Below are the code and all the weights of a small trained network. Each question names an input and a class and asks about switching units off, where a switched-off unit gives its printed mean instead of its output.

import numpy as np


def w(rows, s, z=0):
    codes = np.array(rows[::2]) - 128.0
    scale = np.full(codes.shape[1], s)
    scale[-1] = z or s
    return codes * scale


def f(y):
    return y / 2 * (1 + np.tanh(0.7978845608 * (y + 0.044715 * y**3)))


def log_softmax(a):
    a = a - a.max(-1, keepdims=True)
    return a - np.log(np.exp(a).sum(-1, keepdims=True))


def net(x, mask):
    res = np.array(x, float).reshape(1, 2) / 4 @ E
    y = f(res @ A[0][:, :-1].T + A[0][:, -1])
    res = res + np.where(mask, y, B[0][:, -1]) @ B[0][:, :-1]
    return log_softmax(res[-1] @ U[:, :-1].T + U[:, -1])


A, B = {}, {}
E = w([
[180,28,152,135,191,92,247],'x0',
[104,171,70,63,90,28,207],'x1',
],0.013)
A[0] = w([
[148,115,149,121,135,64,200,195],'neuron 0',
[76,177,89,104,105,68,85,92],'neuron 1',
[102,153,40,79,95,75,162,179],'neuron 2',
[101,162,41,37,114,64,155,173],'neuron 3',
[79,130,8,89,88,71,153,169],'neuron 4',
[51,202,99,114,71,165,46,192],'neuron 5',
[130,120,142,159,113,197,53,252],'neuron 6',
[186,46,181,154,167,141,153,220],'neuron 7',
[209,46,211,156,176,181,131,240],'neuron 8',
[142,106,134,110,117,76,218,205],'neuron 9',
[88,163,99,75,98,126,112,93],'neuron 10',
[112,143,134,191,139,196,64,254],'neuron 11',
[123,172,64,85,89,129,100,108],'neuron 12',
[86,149,186,135,168,160,50,247],'neuron 13',
[124,126,137,134,154,165,102,107],'neuron 14',
[94,221,90,137,102,179,75,197],'neuron 15',
[123,118,146,129,149,160,138,152],'neuron 16',
[81,194,119,129,85,161,69,188],'neuron 17',
[130,115,106,90,144,88,198,222],'neuron 18',
],0.011,0.0048)
B[0] = w([
[108,160,195,125,165,57,131,214],'neuron 0',
[158,109,90,177,147,153,192,196],'neuron 1',
[88,212,100,100,120,101,224,230],'neuron 2',
[88,190,77,98,150,98,246,244],'neuron 3',
[76,208,82,127,134,131,214,233],'neuron 4',
[95,107,131,191,84,142,141,253],'neuron 5',
[120,1,138,86,53,150,13,211],'neuron 6',
[197,102,144,121,173,130,131,218],'neuron 7',
[183,93,141,129,172,126,116,229],'neuron 8',
[81,162,215,105,155,51,140,225],'neuron 9',
[155,120,115,167,145,156,175,177],'neuron 10',
[134,35,136,105,74,137,42,212],'neuron 11',
[148,115,93,201,146,146,162,188],'neuron 12',
[115,37,155,138,86,155,79,202],'neuron 13',
[140,120,129,101,91,115,119,150],'neuron 14',
[112,113,145,207,78,138,117,229],'neuron 15',
[177,117,116,114,149,163,96,143],'neuron 16',
[84,101,143,227,66,153,113,221],'neuron 17',
[109,191,189,117,159,33,155,218],'neuron 18',
],0.0095,0.017)
U = w([
[58,70,196,123,52,139,39,189],'0',
[233,48,109,23,129,211,60,168],'1',
[115,178,68,156,128,141,178,171],'2',
[96,90,96,177,92,188,143,3],'3',
[180,110,202,122,210,97,134,134],'4',
[161,137,48,89,126,149,99,45],'5',
[47,200,145,2,149,73,161,119],'6',
],0.0083,0.0033)

Each question gives the input, the list of numbers given to net, and the class t.
The units are the neurons (one row each of A and B). Each row of codes is followed by its name. A weight is (code - 128) times the scale printed after its matrix; where a second scale follows, it is the last column's (A, B and U).
mask holds one flag per neuron, in row order. A switched-off neuron (its flag False) gives its mean, the last column of its row in B, instead of its output. The means were averaged over made-up inputs and are rounded, as every weight is.
A unit's drop is (log p(t) with every unit on - log p(t) with that unit switched off) / (log p(t) with every unit on - log p(t) with every unit switched off).
unit that matters most: the unit with the biggest drop
k most important neurons: the k neurons with the biggest drops, biggest first
drop of u: that unit's drop, to one decimal
input [-3,7], class 2: unit that matters most -> neuron 1
input [-1,-7], class 1: 2 most important neurons -> neuron 8; neuron 9
input [-8,1], class 3: 2 most important neurons -> neuron 1; neuron 12
input [-1,-8], class 1: 2 most important neurons -> neuron 8; neuron 9
input [1,0], class 4: 2 most important neurons -> neuron 3; neuron 2
input [6,2], class 6: 2 most important neurons -> neuron 9; neuron 18
input [3,0], class 4: 3 most important neurons -> neuron 3; neuron 2; neuron 4
input [-5,3], class 3: drop of neuron 9 -> 0.2
input [-8,4], class 3: drop of neuron 5 -> 0.1
input [2,-7], class 1: drop of neuron 10 -> 0.0
